Below is a small trained network, with its code and all its weights. Each question gives an input and a class and asks what happens when units are switched off, that is, made to give their printed mean instead of their output.

import numpy as np


def w(rows, s, z=0):
    codes = np.array(rows[::2]) - 128.0
    scale = np.full(codes.shape[1], s)
    scale[-1] = z or s
    return codes * scale


def f(y):
    return np.maximum(y, 0)


def log_softmax(a):
    a = a - a.max(-1, keepdims=True)
    return a - np.log(np.exp(a).sum(-1, keepdims=True))


def net(x, mask):
    res = np.array(x, float).reshape(1, 5) / 4 @ E
    y = f(res @ A[0][:, :-1].T + A[0][:, -1])
    res = res + np.where(mask, y, B[0][:, -1]) @ B[0][:, :-1]
    return log_softmax(res[-1] @ U[:, :-1].T + U[:, -1])


A, B = {}, {}
E = w([
[92,135,152,203,138,182,30,141],'x0',
[127,124,123,120,125,129,121,129],'x1',
[138,148,133,152,126,119,140,126],'x2',
[140,115,116,147,122,136,166,250],'x3',
[146,77,233,137,21,102,121,119],'x4',
],0.015)
A[0] = w([
[123,105,118,116,167,135,110,115,136],'neuron 1',
[125,123,135,181,133,147,69,224,2],'neuron 2',
[120,126,122,97,119,103,175,159,128],'neuron 3',
[111,126,147,138,118,138,120,100,134],'neuron 4',
[137,127,146,140,147,133,99,161,61],'neuron 5',
[132,124,174,125,87,128,124,125,123],'neuron 6',
[150,126,116,89,119,110,198,174,151],'neuron 7',
[132,135,136,124,102,123,141,135,113],'neuron 8',
[147,129,142,134,111,115,95,100,110],'neuron 9',
[134,134,139,141,138,126,98,99,119],'neuron 10',
[131,136,149,117,120,127,135,141,86],'neuron 11',
[134,118,139,132,110,132,131,125,128],'neuron 12',
[137,125,120,79,134,107,181,4,235],'neuron 13',
[139,112,126,153,140,132,103,108,114],'neuron 14',
[128,107,191,120,56,120,139,137,132],'neuron 15',
[124,126,130,122,148,133,138,159,133],'neuron 16',
[131,131,156,117,113,123,147,133,103],'neuron 17',
[142,117,152,98,91,115,160,160,88],'neuron 18',
[136,135,78,122,158,132,141,145,214],'neuron 19',
[138,139,129,99,126,122,150,100,177],'neuron 20',
[129,100,188,137,81,129,109,116,99],'neuron 21',
[152,126,116,138,123,124,109,138,115],'neuron 22',
[113,132,145,158,148,145,72,51,130],'neuron 23',
[153,160,109,153,136,105,103,116,173],'neuron 24',
[134,121,150,138,85,121,112,124,117],'neuron 25',
[132,138,106,119,140,108,145,148,153],'neuron 26',
[128,103,143,113,92,131,152,145,133],'neuron 27',
[130,134,143,141,134,150,125,153,58],'neuron 28',
[125,138,99,117,145,106,148,142,157],'neuron 29',
[118,108,184,133,77,115,116,107,92],'neuron 30',
[125,143,104,151,171,140,103,102,206],'neuron 31',
[139,133,120,105,121,118,149,96,172],'neuron 32',
],0.021,0.0065)
B[0] = w([
[116,154,109,153,127,116,119,103,158],'neuron 1',
[30,123,177,143,146,113,160,195,190],'neuron 2',
[177,113,106,133,119,147,98,100,180],'neuron 3',
[148,163,147,120,111,144,122,124,155],'neuron 4',
[108,127,142,121,140,107,145,149,147],'neuron 5',
[159,121,170,130,113,151,139,145,178],'neuron 6',
[210,128,70,114,112,166,133,123,207],'neuron 7',
[133,101,123,128,138,114,125,123,148],'neuron 8',
[143,156,153,121,113,156,118,139,159],'neuron 9',
[152,143,119,107,124,141,107,112,158],'neuron 10',
[129,109,130,139,134,128,113,123,140],'neuron 11',
[132,103,137,111,135,139,125,135,147],'neuron 12',
[4,135,191,141,156,109,160,203,252],'neuron 13',
[141,139,107,94,123,110,130,105,149],'neuron 14',
[153,49,150,146,141,80,98,85,212],'neuron 15',
[130,134,123,111,128,137,144,148,152],'neuron 16',
[132,97,117,127,123,108,115,128,153],'neuron 17',
[158,79,123,141,126,103,108,97,180],'neuron 18',
[140,189,98,119,126,180,155,173,190],'neuron 19',
[99,116,142,141,131,131,141,177,171],'neuron 20',
[185,160,196,111,110,165,137,140,194],'neuron 21',
[115,111,125,116,133,130,127,138,135],'neuron 22',
[204,184,95,105,98,137,92,57,204],'neuron 23',
[108,122,95,111,133,128,119,118,157],'neuron 24',
[151,120,162,108,122,145,151,141,168],'neuron 25',
[154,143,117,125,142,158,147,148,163],'neuron 26',
[159,104,132,123,128,97,130,111,170],'neuron 27',
[100,116,134,123,137,120,127,142,142],'neuron 28',
[149,154,119,126,126,166,149,155,169],'neuron 29',
[177,156,183,105,97,161,151,151,192],'neuron 30',
[102,142,68,147,139,112,109,75,189],'neuron 31',
[96,116,149,140,138,125,146,164,172],'neuron 32',
],0.034,0.03)
U = w([
[15,162,121,181,180,99,179,171,222],'0',
[191,159,138,92,82,188,159,139,215],'1',
[71,83,254,157,107,58,158,165,134],'2',
[182,42,117,158,107,85,124,98,3],'3',
[85,187,87,129,118,101,78,37,38],'4',
],0.0099,0.0018)

Each question gives the input, the list of numbers given to net, and the class t.
The units are the neurons (one row each of A and B). Each row of codes is followed by its name. A weight is (code - 128) times the scale printed after its matrix; where a second scale follows, it is the last column's (A, B and U).
mask holds one flag per neuron, in row order. A switched-off neuron (its flag False) gives its mean, the last column of its row in B, instead of its output. The means were averaged over made-up inputs and are rounded, as every weight is.
A unit's drop is (log p(t) with every unit on - log p(t) with that unit switched off) / (log p(t) with every unit on - log p(t) with every unit switched off).
The circuit of an input: a set's keep is (log p(t) with only the set's units on - log p(t) with every unit switched off) / (log p(t) with every unit on - log p(t) with every unit switched off). Starting from the 12 units with the biggest drops (on a tie, the unit counted first), units are removed one at a time, each time the one whose removal leaves the highest keep (on an exact tie, the one counted first), for as long as the keep stays at least 0.8.
units of the circuit, in order: the units of the circuit, biggest drop first
most important unit: the unit with the biggest drop
k most important neurons: the k neurons with the biggest drops, biggest first
drop when u is switched off: that unit's drop, to one decimal
input [-3,4,0,-8,7], class 2: units of the circuit, in order => neuron 13
input [0,-3,-8,2,4], class 3: units of the circuit, in order => neuron 13; neuron 15
input [1,-2,7,1,-4], class 0: 4 most important neurons => neuron 23; neuron 7; neuron 21; neuron 30
input [-1,-5,-8,0,8], class 2: 3 most important neurons => neuron 15; neuron 23; neuron 7
input [0,7,-3,-8,8], class 2: 4 most important neurons => neuron 13; neuron 15; neuron 7; neuron 19
input [0,5,7,8,3], class 3: 2 most important neurons => neuron 13; neuron 7
input [1,7,-4,3,-5], class 0: 3 most important neurons => neuron 23; neuron 21; neuron 30
input [-8,-7,-3,-2,1], class 2: 2 most important neurons => neuron 13; neuron 31
input [0,0,-2,1,7], class 3: 3 most important neurons => neuron 13; neuron 15; neuron 2
input [1,-4,7,8,-5], class 0: 4 most important neurons => neuron 2; neuron 23; neuron 21; neuron 30
input [-7,-3,1,1,3], class 3: 3 most important neurons => neuron 7; neuron 2; neuron 3
input [-8,-2,0,0,-3], class 0: 2 most important neurons => neuron 13; neuron 23
input [1,3,-7,-4,-2], class 4: 2 most important neurons => neuron 23; neuron 2
input [-4,3,-3,1,3], class 3: most important unit => neuron 2
input [3,-2,7,8,5], class 2: drop when neuron 2 is switched off => 1.3
input [2,2,-8,-6,-3], class 4: drop when neuron 23 is switched off => 0.2
input [-5,7,-4,-4,-5], class 0: drop when neuron 5 is switched off => 0.0
